Here is a tiny trained network, its code and every weight. The questions are about switching its units off for an input and a class, where a switched-off unit gives its printed mean instead of its output.

import numpy as np


def w(rows, s, z=0):
    codes = np.array(rows[::2]) - 128.0
    scale = np.full(codes.shape[1], s)
    scale[-1] = z or s
    return codes * scale


def f(y):
    return y / 2 * (1 + np.tanh(0.7978845608 * (y + 0.044715 * y**3)))


def log_softmax(a):
    a = a - a.max(-1, keepdims=True)
    return a - np.log(np.exp(a).sum(-1, keepdims=True))


def net(x, mask):
    res = np.array(x, float).reshape(1, 3) / 4 @ E
    y = f(res @ A[0][:, :-1].T + A[0][:, -1])
    res = res + np.where(mask, y, B[0][:, -1]) @ B[0][:, :-1]
    return log_softmax(res[-1] @ U[:, :-1].T + U[:, -1])


A, B = {}, {}
E = w([
[134,167,254,156],'x0',
[128,242,101,120],'x1',
[129,139,103,221],'x2',
],0.0084)
A[0] = w([
[123,109,47,113,102],'neuron 1',
[127,122,125,131,29],'neuron 2',
[127,133,145,4,53],'neuron 3',
[128,168,54,102,94],'neuron 4',
[128,113,160,146,2],'neuron 5',
[127,226,95,113,240],'neuron 6',
[125,51,139,140,66],'neuron 7',
[128,222,192,136,101],'neuron 8',
[130,138,127,125,37],'neuron 9',
[131,140,90,246,45],'neuron 10',
],0.022,0.0077)
B[0] = w([
[120,117,202,122,212],'neuron 1',
[175,216,84,12,114],'neuron 2',
[81,245,122,187,196],'neuron 3',
[76,100,157,14,196],'neuron 4',
[157,192,130,8,129],'neuron 5',
[164,84,55,181,254],'neuron 6',
[73,67,38,62,181],'neuron 7',
[79,106,169,45,219],'neuron 8',
[156,213,60,3,115],'neuron 9',
[82,252,127,156,202],'neuron 10',
],0.034,0.012)
U = w([
[87,200,113,184,169],'0',
[91,93,59,106,216],'1',
[95,101,180,77,158],'2',
[115,58,157,253,250],'3',
[172,131,147,139,7],'4',
[179,161,147,111,3],'5',
[183,150,144,128,12],'6',
],0.015,0.0054)

Each question gives the input, the list of numbers given to net, and the class t.
The units are the neurons (one row each of A and B). Each row of codes is followed by its name. A weight is (code - 128) times the scale printed after its matrix; where a second scale follows, it is the last column's (A, B and U).
mask holds one flag per neuron, in row order. A switched-off neuron (its flag False) gives its mean, the last column of its row in B, instead of its output. The means were averaged over made-up inputs and are rounded, as every weight is.
A unit's drop is (log p(t) with every unit on - log p(t) with that unit switched off) / (log p(t) with every unit on - log p(t) with every unit switched off).
The circuit of an input: a set's keep is (log p(t) with only the set's units on - log p(t) with every unit switched off) / (log p(t) with every unit on - log p(t) with every unit switched off). Starting from all 10 units, units are removed one at a time, each time the one whose removal leaves the highest keep (on an exact tie, the one counted first), for as long as the keep stays at least 0.8.
circuit, biggest first: the units of the circuit, biggest drop first
unit that matters most: the unit with the biggest drop
top k neurons: the k neurons with the biggest drops, biggest first
drop of u: that unit's drop, to one decimal
input [6,-7,-6], class 1: top 3 neurons => [neuron 7; neuron 10; neuron 1]
input [0,8,-6], class 1: top 3 neurons => [neuron 6; neuron 4; neuron 10]
input [5,-5,0], class 1: top 2 neurons => [neuron 1; neuron 7]
input [6,-7,0], class 1: unit that matters most => neuron 7
input [-4,-6,-6], class 0: top 2 neurons => [neuron 3; neuron 4]
input [3,1,3], class 3: top 2 neurons => [neuron 4; neuron 3]
input [6,5,-6], class 0: top 4 neurons => [neuron 3; neuron 4; neuron 6; neuron 7]
input [1,6,5], class 1: top 2 neurons => [neuron 3; neuron 6]
input [2,4,1], class 1: top 4 neurons => [neuron 8; neuron 1; neuron 6; neuron 3]
input [-7,0,-6], class 2: top 4 neurons => [neuron 4; neuron 1; neuron 10; neuron 6]
input [2,6,-5], class 1: top 3 neurons => [neuron 8; neuron 10; neuron 6]
input [-6,-7,7], class 0: top 4 neurons => [neuron 10; neuron 4; neuron 8; neuron 6]
input [-3,0,3], class 3: circuit, biggest first => [neuron 8; neuron 3; neuron 7]
input [6,3,1], class 2: circuit, biggest first => [neuron 8]
input [2,-2,3], class 3: top 2 neurons => [neuron 3; neuron 4]
input [2,1,-2], class 3: circuit, biggest first => [neuron 4; neuron 10]
input [-7,-3,-8], class 0: top 2 neurons => [neuron 3; neuron 8]
input [0,-2,-2], class 3: circuit, biggest first => [neuron 10; neuron 4]
input [8,-2,-8], class 0: drop of neuron 3 => 4.4
input [6,-6,4], class 1: circuit, biggest first => [neuron 7]
input [-2,0,3], class 3: drop of neuron 6 => 0.0
input [-6,4,7], class 0: drop of neuron 6 => 0.1
